Here is a tiny trained network, its code and every weight. The questions are about switching its units off for an input and a class, where a switched-off unit gives its printed mean instead of its output.

import numpy as np


def w(rows, s, z=0):
    codes = np.array(rows[::2]) - 128.0
    scale = np.full(codes.shape[1], s)
    scale[-1] = z or s
    return codes * scale


def f(y):
    return np.maximum(y, 0)


def log_softmax(a):
    a = a - a.max(-1, keepdims=True)
    return a - np.log(np.exp(a).sum(-1, keepdims=True))


def net(x, mask):
    res = np.array(x, float).reshape(1, 6) / 4 @ E
    y = f(res @ A[0][:, :-1].T + A[0][:, -1])
    res = res + np.where(mask, y, B[0][:, -1]) @ B[0][:, :-1]
    return log_softmax(res[-1] @ U[:, :-1].T + U[:, -1])


A, B = {}, {}
E = w([
[128,129,129,128,130,128],'x0',
[124,161,101,6,125,111],'x1',
[100,192,126,132,147,227],'x2',
[170,193,39,171,146,80],'x3',
[125,129,128,128,128,128],'x4',
[129,128,128,128,129,128],'x5',
],0.013)
A[0] = w([
[166,153,104,88,121,138,55],'N1',
[116,113,146,43,115,143,86],'N2',
[106,90,188,8,119,156,197],'N3',
[125,170,82,88,129,101,45],'N4',
[122,161,122,100,142,151,40],'N5',
[132,77,163,176,109,160,215],'N6',
[138,160,108,111,92,113,48],'N7',
[145,93,134,124,133,78,253],'N8',
[153,143,125,211,124,122,141],'N9',
[141,83,169,159,135,176,153],'N10',
[118,140,124,110,124,137,118],'N11',
[129,127,144,140,141,138,81],'N12',
[135,153,85,226,127,107,102],'N13',
[103,145,130,157,96,145,102],'N14',
[139,164,126,130,126,192,142],'N15',
[126,207,129,135,129,239,139],'N16',
[92,112,149,127,123,112,115],'N17',
[118,79,173,138,138,154,246],'N18',
[103,66,182,166,136,157,216],'N19',
[118,138,125,80,129,93,101],'N20',
[129,183,119,131,138,227,135],'N21',
[144,144,97,215,122,116,141],'N22',
[128,213,74,84,128,79,52],'N23',
[146,97,131,124,133,91,241],'N24',
[122,131,121,91,124,103,123],'N25',
],0.018,0.0046)
B[0] = w([
[162,164,149,182,93,152,159],'N1',
[146,176,198,69,166,106,194],'N2',
[161,148,240,2,173,80,252],'N3',
[163,166,76,166,86,187,173],'N4',
[135,165,220,184,84,109,158],'N5',
[120,44,94,161,68,140,199],'N6',
[141,142,94,154,121,162,148],'N7',
[177,117,130,158,91,5,182],'N8',
[88,124,153,122,193,64,183],'N9',
[114,56,81,115,100,169,189],'N10',
[142,152,175,141,110,112,146],'N11',
[110,118,105,117,128,137,139],'N12',
[92,151,166,136,226,72,193],'N13',
[125,108,75,111,167,141,152],'N14',
[85,120,140,117,140,189,188],'N15',
[33,125,146,114,160,245,243],'N16',
[130,133,142,126,80,128,153],'N17',
[121,63,110,130,36,133,200],'N18',
[138,35,87,164,49,179,213],'N19',
[123,164,41,71,162,140,167],'N20',
[62,130,154,133,148,235,224],'N21',
[105,134,169,157,204,61,187],'N22',
[181,174,60,220,73,205,199],'N23',
[167,109,123,147,97,29,173],'N24',
[134,151,68,82,155,132,160],'N25',
],0.033,0.021)
U = w([
[173,5,103,179,31,85,249],'0',
[174,178,123,13,81,49,145],'1',
[117,114,143,222,183,10,55],'2',
[233,197,2,193,81,101,120],'3',
[50,23,98,125,74,210,103],'4',
[130,155,246,75,161,200,64],'5',
[45,113,175,196,252,154,93],'6',
[92,232,107,221,59,228,176],'7',
],0.0062,0.0019)

Each question gives the input, the list of numbers given to net, and the class t.
The units are the neurons (one row each of A and B). Each row of codes is followed by its name. A weight is (code - 128) times the scale printed after its matrix; where a second scale follows, it is the last column's (A, B and U).
mask holds one flag per neuron, in row order. A switched-off neuron (its flag False) gives its mean, the last column of its row in B, instead of its output. The means were averaged over made-up inputs and are rounded, as every weight is.
A unit's drop is (log p(t) with every unit on - log p(t) with that unit switched off) / (log p(t) with every unit on - log p(t) with every unit switched off).
most important unit: the unit with the biggest drop
top k neurons: the k neurons with the biggest drops, biggest first
drop when u is switched off: that unit's drop, to one decimal
input [4,8,-4,2,4,7], class 3: most important unit : N23
input [8,8,0,1,-6,6], class 3: top 3 neurons : (N23, N16, N4)
input [-8,-8,5,1,6,4], class 6: top 3 neurons : (N13, N22, N9)
input [-5,1,8,-6,-6,5], class 5: top 2 neurons : (N3, N2)
input [-8,5,0,-2,3,5], class 1: top 2 neurons : (N16, N21)
input [3,0,6,7,6,6], class 6: top 2 neurons : (N13, N22)
input [2,1,2,-8,-3,-1], class 5: top 2 neurons : (N3, N2)
input [4,-2,0,-1,5,-5], class 0: top 2 neurons : (N16, N21)
input [-5,-8,0,-7,3,-4], class 0: top 2 neurons : (N16, N21)
input [2,2,-2,1,-5,0], class 3: drop when N3 is switched off : 0.2
input [8,-8,5,2,-6,-8], class 6: drop when N13 is switched off : 0.7
input [6,-5,8,3,-6,-7], class 6: drop when N6 is switched off : 0.0
